Below is a small trained network, with its code and all its weights. Each question gives an input and a class and asks what happens when units are switched off, that is, made to give their printed mean instead of their output.

import numpy as np


def w(rows, s, z=0):
    codes = np.array(rows[::2]) - 128.0
    scale = np.full(codes.shape[1], s)
    scale[-1] = z or s
    return codes * scale


def norm(h):
    return h / np.sqrt((h * h).mean(-1, keepdims=True) + 1e-5)


def f(y):
    return np.maximum(y, 0)


def log_softmax(a):
    a = a - a.max(-1, keepdims=True)
    return a - np.log(np.exp(a).sum(-1, keepdims=True))


def net(x, mask):
    res = np.array(x, float).reshape(1, 6) / 4 @ E
    u = 0
    for l in range(4):
        y = f(norm(res) @ A[l][:, :-1].T + A[l][:, -1])
        res = res + np.where(mask[u : u + 6], y, B[l][:, -1]) @ B[l][:, :-1]
        u += 6
    return log_softmax(norm(res)[-1] @ U[:, :-1].T + U[:, -1])


A, B = {}, {}
E = w([
[128,127,129,130,126,129,130,128],'x0',
[126,130,128,126,125,129,130,127],'x1',
[130,128,127,124,130,126,127,134],'x2',
[192,102,78,152,149,232,162,158],'x3',
[183,253,138,132,99,151,95,120],'x4',
[168,122,149,26,123,121,202,49],'x5',
],0.004)
A[0] = w([
[77,111,113,253,137,133,37,226,48],'L0N0',
[146,121,133,65,161,117,197,46,3],'L0N1',
[44,172,160,88,101,45,85,113,69],'L0N2',
[149,102,91,167,133,183,85,185,54],'L0N3',
[153,94,46,160,165,160,171,162,45],'L0N4',
[32,43,100,238,215,68,93,187,69],'L0N5',
],0.0027,0.0029)
B[0] = w([
[172,144,172,32,213,115,222,70,233],'L0N0',
[128,110,135,212,115,98,102,229,177],'L0N1',
[200,56,118,145,110,180,148,140,202],'L0N2',
[99,116,127,197,137,172,197,127,169],'L0N3',
[103,72,173,151,94,170,160,103,167],'L0N4',
[60,120,156,63,2,157,96,215,253],'L0N5',
],0.004,0.0023)
A[1] = w([
[116,235,165,118,145,93,110,118,51],'L1N0',
[30,160,159,225,107,81,7,180,102],'L1N1',
[163,172,102,252,126,108,8,126,4],'L1N2',
[82,198,188,96,188,119,158,136,31],'L1N3',
[132,109,90,194,98,150,50,207,93],'L1N4',
[109,143,131,61,131,31,111,73,127],'L1N5',
],0.0042,0.002)
B[1] = w([
[192,75,168,194,63,130,72,96,201],'L1N0',
[212,75,38,68,93,90,93,169,254],'L1N1',
[178,108,69,255,145,92,103,163,180],'L1N2',
[157,101,121,203,79,92,79,142,153],'L1N3',
[71,156,180,164,182,139,151,73,202],'L1N4',
[77,158,193,212,137,145,133,141,236],'L1N5',
],0.0047,0.0027)
A[2] = w([
[145,253,131,122,118,114,102,107,48],'L2N0',
[153,183,109,119,146,158,127,138,4],'L2N1',
[129,114,121,135,178,155,151,111,60],'L2N2',
[91,133,109,183,156,162,108,148,70],'L2N3',
[172,188,123,136,135,155,122,132,83],'L2N4',
[148,135,118,152,139,124,109,140,52],'L2N5',
],0.0075,0.0018)
B[2] = w([
[115,67,206,104,74,202,85,138,253],'L2N0',
[109,175,43,55,182,133,217,112,187],'L2N1',
[169,84,150,138,73,72,3,161,203],'L2N2',
[50,161,210,191,108,141,185,132,204],'L2N3',
[69,160,73,67,175,69,187,95,253],'L2N4',
[170,155,86,168,158,76,145,109,171],'L2N5',
],0.0043,0.0026)
A[3] = w([
[38,87,142,124,190,87,180,81,3],'L3N0',
[83,82,87,104,207,148,176,137,136],'L3N1',
[189,90,63,51,145,162,135,113,50],'L3N2',
[70,126,148,110,148,42,129,146,63],'L3N3',
[149,255,92,133,222,170,187,109,98],'L3N4',
[139,117,126,142,117,82,134,136,186],'L3N5',
],0.0059,0.0018)
B[3] = w([
[186,225,90,221,227,91,147,100,213],'L3N0',
[164,160,214,175,88,142,67,100,240],'L3N1',
[234,53,102,55,209,191,32,85,221],'L3N2',
[104,145,66,2,198,125,197,129,209],'L3N3',
[13,217,39,84,46,87,159,152,252],'L3N4',
[146,127,80,115,174,145,127,130,199],'L3N5',
],0.0045,0.0032)
U = w([
[66,61,88,38,121,81,117,199,187],'0',
[114,146,152,126,230,66,202,70,209],'1',
[219,135,90,204,91,79,54,151,156],'2',
[144,168,252,123,61,137,107,53,136],'3',
[74,72,179,219,126,213,163,174,131],'4',
[225,24,142,111,187,183,103,85,93],'5',
[55,226,64,181,96,145,172,146,89],'6',
[159,174,63,15,115,190,144,78,7],'7',
],0.014,0.0012)

Each question gives the input, the list of numbers given to net, and the class t.
The units are the neurons (one row each of A and B). Each row of codes is followed by its name. A weight is (code - 128) times the scale printed after its matrix; where a second scale follows, it is the last column's (A, B and U).
mask holds one flag per neuron, layer by layer. A switched-off neuron (its flag False) gives its mean, the last column of its row in B, instead of its output. The means were averaged over made-up inputs and are rounded, as every weight is.
A unit's drop is (log p(t) with every unit on - log p(t) with that unit switched off) / (log p(t) with every unit on - log p(t) with every unit switched off).
The circuit of an input: a set's keep is (log p(t) with only the set's units on - log p(t) with every unit switched off) / (log p(t) with every unit on - log p(t) with every unit switched off). Starting from the 12 units with the biggest drops (on a tie, the unit counted first), units are removed one at a time, each time the one whose removal leaves the highest keep (on an exact tie, the one counted first), for as long as the keep stays at least 0.8.
circuit, biggest first: the units of the circuit, biggest drop first
top k neurons: the k neurons with the biggest drops, biggest first
drop of u: that unit's drop, to one decimal
input [-4,0,7,6,-6,0], class 4: top 2 neurons	L1N1, L0N0
input [-6,-4,8,1,-6,0], class 4: circuit, biggest first	L1N1, L3N1
input [-3,0,-4,6,-5,0], class 4: circuit, biggest first	L1N1, L2N3
input [0,3,-8,-1,-1,-6], class 0: circuit, biggest first	L0N5, L0N0
input [2,5,3,6,3,-8], class 6: top neuron	L3N4
input [-5,3,1,-6,1,-2], class 2: circuit, biggest first	L1N1, L1N0
input [-5,6,-1,2,5,0], class 6: top 3 neurons	L0N0, L1N2, L1N1
input [8,0,3,0,-4,-7], class 0: circuit, biggest first	L0N5, L1N1
input [-7,-4,3,-6,4,0], class 2: circuit, biggest first	L0N0, L1N1
input [-8,-5,8,8,1,-4], class 6: top 2 neurons	L3N4, L2N0
input [-1,-5,4,0,0,7], class 1: top 2 neurons	L1N1, L1N5
input [8,4,-3,-3,2,0], class 2: top 2 neurons	L0N0, L0N5
input [1,5,8,-3,5,0], class 2: top 2 neurons	L0N0, L1N2
input [-8,-1,-1,5,0,7], class 5: circuit, biggest first	L3N2
input [2,0,-8,-2,8,-2], class 2: top 2 neurons	L1N2, L1N0
input [-7,-1,-6,-6,-2,-8], class 0: top 2 neurons	L1N1, L0N5
input [1,-8,-8,-8,-1,-6], class 0: top 4 neurons	L0N5, L1N1, L3N3, L0N0
input [-5,6,-7,0,7,2], class 3: top 2 neurons	L2N0, L1N0
input [-8,-6,-2,-7,0,-7], class 0: drop of L2N1	-0.1
input [-5,4,-4,-1,-5,1], class 1: circuit, biggest first	L3N0
input [-6,8,7,2,5,0], class 6: drop of L0N5	0.2
